Here is a tiny trained network, its code and every weight. The questions are about switching its units off for an input and a class, where a switched-off unit gives its printed mean instead of its output.

import numpy as np


def w(rows, s, z=0):
    codes = np.array(rows[::2]) - 128.0
    scale = np.full(codes.shape[1], s)
    scale[-1] = z or s
    return codes * scale


def f(y):
    return np.maximum(y, 0)


def log_softmax(a):
    a = a - a.max(-1, keepdims=True)
    return a - np.log(np.exp(a).sum(-1, keepdims=True))


def net(x, mask):
    res = np.array(x, float).reshape(1, 3) / 4 @ E
    y = f(res @ A[0][:, :-1].T + A[0][:, -1])
    res = res + np.where(mask, y, B[0][:, -1]) @ B[0][:, :-1]
    return log_softmax(res[-1] @ U[:, :-1].T + U[:, -1])


A, B = {}, {}
E = w([
[156,180,95,134,13,207],'x0',
[41,254,193,111,127,129],'x1',
[70,106,48,6,124,117],'x2',
],0.0084)
A[0] = w([
[97,104,185,130,199,124,67],'N0',
[88,154,218,80,223,59,156],'N1',
[155,79,81,104,96,94,61],'N2',
[110,66,147,151,229,111,73],'N3',
[184,59,101,149,95,100,43],'N4',
[161,66,117,144,114,134,58],'N5',
[183,84,72,170,128,138,75],'N6',
[78,185,129,135,125,117,65],'N7',
[130,161,101,143,66,189,64],'N8',
[138,130,162,206,154,171,40],'N9',
[217,189,196,223,121,156,25],'N10',
[144,113,246,201,121,144,37],'N11',
[90,98,99,61,126,149,56],'N12',
[139,121,157,135,197,43,41],'N13',
[68,128,48,67,149,126,29],'N14',
[149,198,108,182,50,188,122],'N15',
[189,72,57,165,156,130,62],'N16',
[91,160,43,55,60,128,82],'N17',
[39,139,41,66,162,93,91],'N18',
[72,233,218,125,132,175,64],'N19',
[78,163,209,109,108,114,45],'N20',
[116,128,133,177,159,168,206],'N21',
[123,105,171,119,182,64,41],'N22',
[112,129,135,139,31,211,43],'N23',
[96,109,109,14,98,110,12],'N24',
[25,145,194,135,142,102,127],'N25',
[176,154,196,200,131,104,25],'N26',
[71,190,160,121,151,115,49],'N27',
[25,172,203,117,177,146,61],'N28',
[123,246,145,124,76,114,129],'N29',
[98,92,105,112,40,204,181],'N30',
[143,119,167,178,114,125,237],'N31',
[81,138,169,143,188,49,93],'N32',
[117,124,111,151,243,89,117],'N33',
[156,74,111,143,119,150,63],'N34',
[148,85,105,163,117,131,80],'N35',
[128,138,115,139,41,175,46],'N36',
[189,193,86,118,88,193,40],'N37',
],0.012,0.011)
B[0] = w([
[172,180,83,143,79,132,162],'N0',
[98,185,138,56,100,174,245],'N1',
[169,134,74,205,140,142,158],'N2',
[129,197,106,62,59,172,192],'N3',
[182,78,57,200,180,172,172],'N4',
[186,100,73,188,157,165,158],'N5',
[191,80,62,163,188,167,181],'N6',
[235,66,16,234,165,189,159],'N7',
[195,188,52,131,62,126,179],'N8',
[107,204,179,207,156,33,156],'N9',
[137,197,140,208,144,55,204],'N10',
[134,200,137,216,144,42,180],'N11',
[134,157,135,200,154,114,158],'N12',
[202,219,59,121,24,137,167],'N13',
[100,215,171,203,140,39,166],'N14',
[111,165,117,62,81,171,238],'N15',
[165,75,83,169,177,191,191],'N16',
[104,167,160,189,165,80,204],'N17',
[103,165,150,180,172,88,203],'N18',
[184,65,79,164,178,183,222],'N19',
[208,76,69,211,153,146,164],'N20',
[53,125,191,86,158,122,213],'N21',
[197,220,68,108,16,124,159],'N22',
[155,223,84,73,64,150,184],'N23',
[95,227,177,253,151,21,165],'N24',
[142,72,106,131,165,181,204],'N25',
[88,233,191,253,177,23,167],'N26',
[200,80,86,207,172,163,169],'N27',
[185,75,89,154,165,159,196],'N28',
[152,65,103,143,179,198,228],'N29',
[82,143,152,38,123,155,231],'N30',
[39,130,204,90,196,129,251],'N31',
[160,181,110,69,74,141,188],'N32',
[140,169,98,61,96,185,201],'N33',
[198,106,76,189,172,153,154],'N34',
[199,110,65,205,177,169,157],'N35',
[182,230,73,82,29,130,172],'N36',
[182,236,38,96,27,144,176],'N37',
],0.013,0.011)
U = w([
[201,197,83,88,31,164,45],'0',
[227,32,74,210,208,189,34],'1',
[119,197,188,238,177,46,26],'2',
[70,82,200,67,169,180,235],'3',
[178,3,131,127,40,85,6],'4',
],0.015,0.014)

Each question gives the input, the list of numbers given to net, and the class t.
The units are the neurons (one row each of A and B). Each row of codes is followed by its name. A weight is (code - 128) times the scale printed after its matrix; where a second scale follows, it is the last column's (A, B and U).
mask holds one flag per neuron, in row order. A switched-off neuron (its flag False) gives its mean, the last column of its row in B, instead of its output. The means were averaged over made-up inputs and are rounded, as every weight is.
A unit's drop is (log p(t) with every unit on - log p(t) with that unit switched off) / (log p(t) with every unit on - log p(t) with every unit switched off).
most important unit: the unit with the biggest drop
top k neurons: the k neurons with the biggest drops, biggest first
drop of u: that unit's drop, to one decimal
input [-8,-8,6], class 0: most important unit	N3
input [-6,-1,-7], class 2: top 3 neurons	[N26 N11 N9]
input [-8,-3,8], class 0: top 3 neurons	[N3 N33 N22]
input [-7,-7,-4], class 0: top 2 neurons	[N3 N13]
input [-7,8,-1], class 1: top 4 neurons	[N28 N19 N25 N27]
input [5,8,-7], class 1: top 2 neurons	[N19 N29]
input [-7,5,8], class 2: top 3 neurons	[N18 N24 N14]
input [-7,4,-7], class 0: top 2 neurons	[N32 N1]
input [-8,-8,2], class 0: top 2 neurons	[N3 N13]
input [-3,8,8], class 1: top 2 neurons	[N28 N25]
input [7,8,4], class 1: top 3 neurons	[N29 N19 N7]
input [-2,0,-5], class 2: drop of N0	0.0
input [2,-6,6], class 1: drop of N16	0.1
input [-8,7,-4], class 0: most important unit	N1
input [-1,8,-7], class 1: drop of N19	0.6
